Here is a tiny trained network, its code and every weight. The questions are about switching its units off for an input and a class, where a switched-off unit gives its printed mean instead of its output.

import numpy as np


def w(rows, s, z=0):
    codes = np.array(rows[::2]) - 128.0
    scale = np.full(codes.shape[1], s)
    scale[-1] = z or s
    return codes * scale


def f(y):
    return y / 2 * (1 + np.tanh(0.7978845608 * (y + 0.044715 * y**3)))


def log_softmax(a):
    a = a - a.max(-1, keepdims=True)
    return a - np.log(np.exp(a).sum(-1, keepdims=True))


def net(x, mask):
    res = np.array(x, float).reshape(1, 5) / 4 @ E
    y = f(res @ A[0][:, :-1].T + A[0][:, -1])
    res = res + np.where(mask, y, B[0][:, -1]) @ B[0][:, :-1]
    return log_softmax(res[-1] @ U[:, :-1].T + U[:, -1])


A, B = {}, {}
E = w([
[110,198,206,20],'x0',
[212,71,254,125],'x1',
[193,183,123,118],'x2',
[42,100,222,84],'x3',
[221,8,123,84],'x4',
],0.0091)
A[0] = w([
[70,245,71,208,168],'neuron 1',
[149,255,120,252,116],'neuron 2',
[224,118,205,252,231],'neuron 3',
[140,37,39,142,57],'neuron 4',
[217,214,35,94,255],'neuron 5',
[49,186,151,88,100],'neuron 6',
],0.0098,0.0076)
B[0] = w([
[168,62,102,86,245],'neuron 1',
[213,64,102,152,206],'neuron 2',
[139,46,130,54,240],'neuron 3',
[48,171,73,179,179],'neuron 4',
[118,66,110,10,254],'neuron 5',
[12,147,101,131,187],'neuron 6',
],0.011,0.012)
U = w([
[201,63,103,132,227],'0',
[92,224,180,141,124],'1',
[89,135,34,246,4],'2',
[64,157,19,120,155],'3',
],0.012,0.0038)

Each question gives the input, the list of numbers given to net, and the class t.
The units are the neurons (one row each of A and B). Each row of codes is followed by its name. A weight is (code - 128) times the scale printed after its matrix; where a second scale follows, it is the last column's (A, B and U).
mask holds one flag per neuron, in row order. A switched-off neuron (its flag False) gives its mean, the last column of its row in B, instead of its output. The means were averaged over made-up inputs and are rounded, as every weight is.
A unit's drop is (log p(t) with every unit on - log p(t) with that unit switched off) / (log p(t) with every unit on - log p(t) with every unit switched off).
The circuit of an input: a set's keep is (log p(t) with only the set's units on - log p(t) with every unit switched off) / (log p(t) with every unit on - log p(t) with every unit switched off). Starting from all 6 units, units are removed one at a time, each time the one whose removal leaves the highest keep (on an exact tie, the one counted first), for as long as the keep stays at least 0.8.
units of the circuit, in order: the units of the circuit, biggest drop first
most important unit: the unit with the biggest drop
k most important neurons: the k neurons with the biggest drops, biggest first
drop when u is switched off: that unit's drop, to one decimal
input [-5,-4,2,5,-4], class 0: most important unit : neuron 1
input [-2,-6,1,-2,-1], class 0: 2 most important neurons : [neuron 1; neuron 2]
input [-7,-1,3,-8,7], class 3: 2 most important neurons : [neuron 4; neuron 1]
input [-2,-6,-7,0,4], class 2: units of the circuit, in order : [neuron 5; neuron 3]
input [4,3,5,2,0], class 1: units of the circuit, in order : [neuron 1; neuron 2]
input [-6,-1,-6,5,8], class 2: units of the circuit, in order : [neuron 4; neuron 5]
input [2,6,-8,1,-8], class 1: units of the circuit, in order : [neuron 5; neuron 2]
input [5,-3,-2,-6,6], class 3: units of the circuit, in order : [neuron 2; neuron 1]
input [3,-3,-1,-2,3], class 3: 3 most important neurons : [neuron 2; neuron 3; neuron 1]
input [-3,-3,-8,-7,2], class 3: 2 most important neurons : [neuron 4; neuron 5]
input [7,1,7,1,-3], class 3: 2 most important neurons : [neuron 6; neuron 5]
input [-3,-3,6,4,-7], class 0: 2 most important neurons : [neuron 2; neuron 1]
input [-4,-4,-6,-4,3], class 3: 2 most important neurons : [neuron 4; neuron 2]
input [-5,-2,-5,-3,8], class 2: most important neuron : [neuron 4]
input [-7,-2,-7,7,1], class 2: 2 most important neurons : [neuron 5; neuron 3]
input [-5,-2,-3,0,-2], class 2: 2 most important neurons : [neuron 5; neuron 3]
input [-4,-5,-6,-1,-8], class 0: 2 most important neurons : [neuron 1; neuron 2]
input [-5,0,-5,-1,2], class 2: 3 most important neurons : [neuron 5; neuron 4; neuron 1]
input [3,-8,7,-3,-3], class 0: 2 most important neurons : [neuron 2; neuron 1]
input [-6,-2,-1,5,-4], class 2: units of the circuit, in order : [neuron 5]
input [-7,-5,2,-5,3], class 3: drop when neuron 5 is switched off : 0.3
input [2,4,2,7,-4], class 1: drop when neuron 3 is switched off : 0.0
input [-1,-3,-5,-7,-2], class 0: drop when neuron 6 is switched off : 0.1
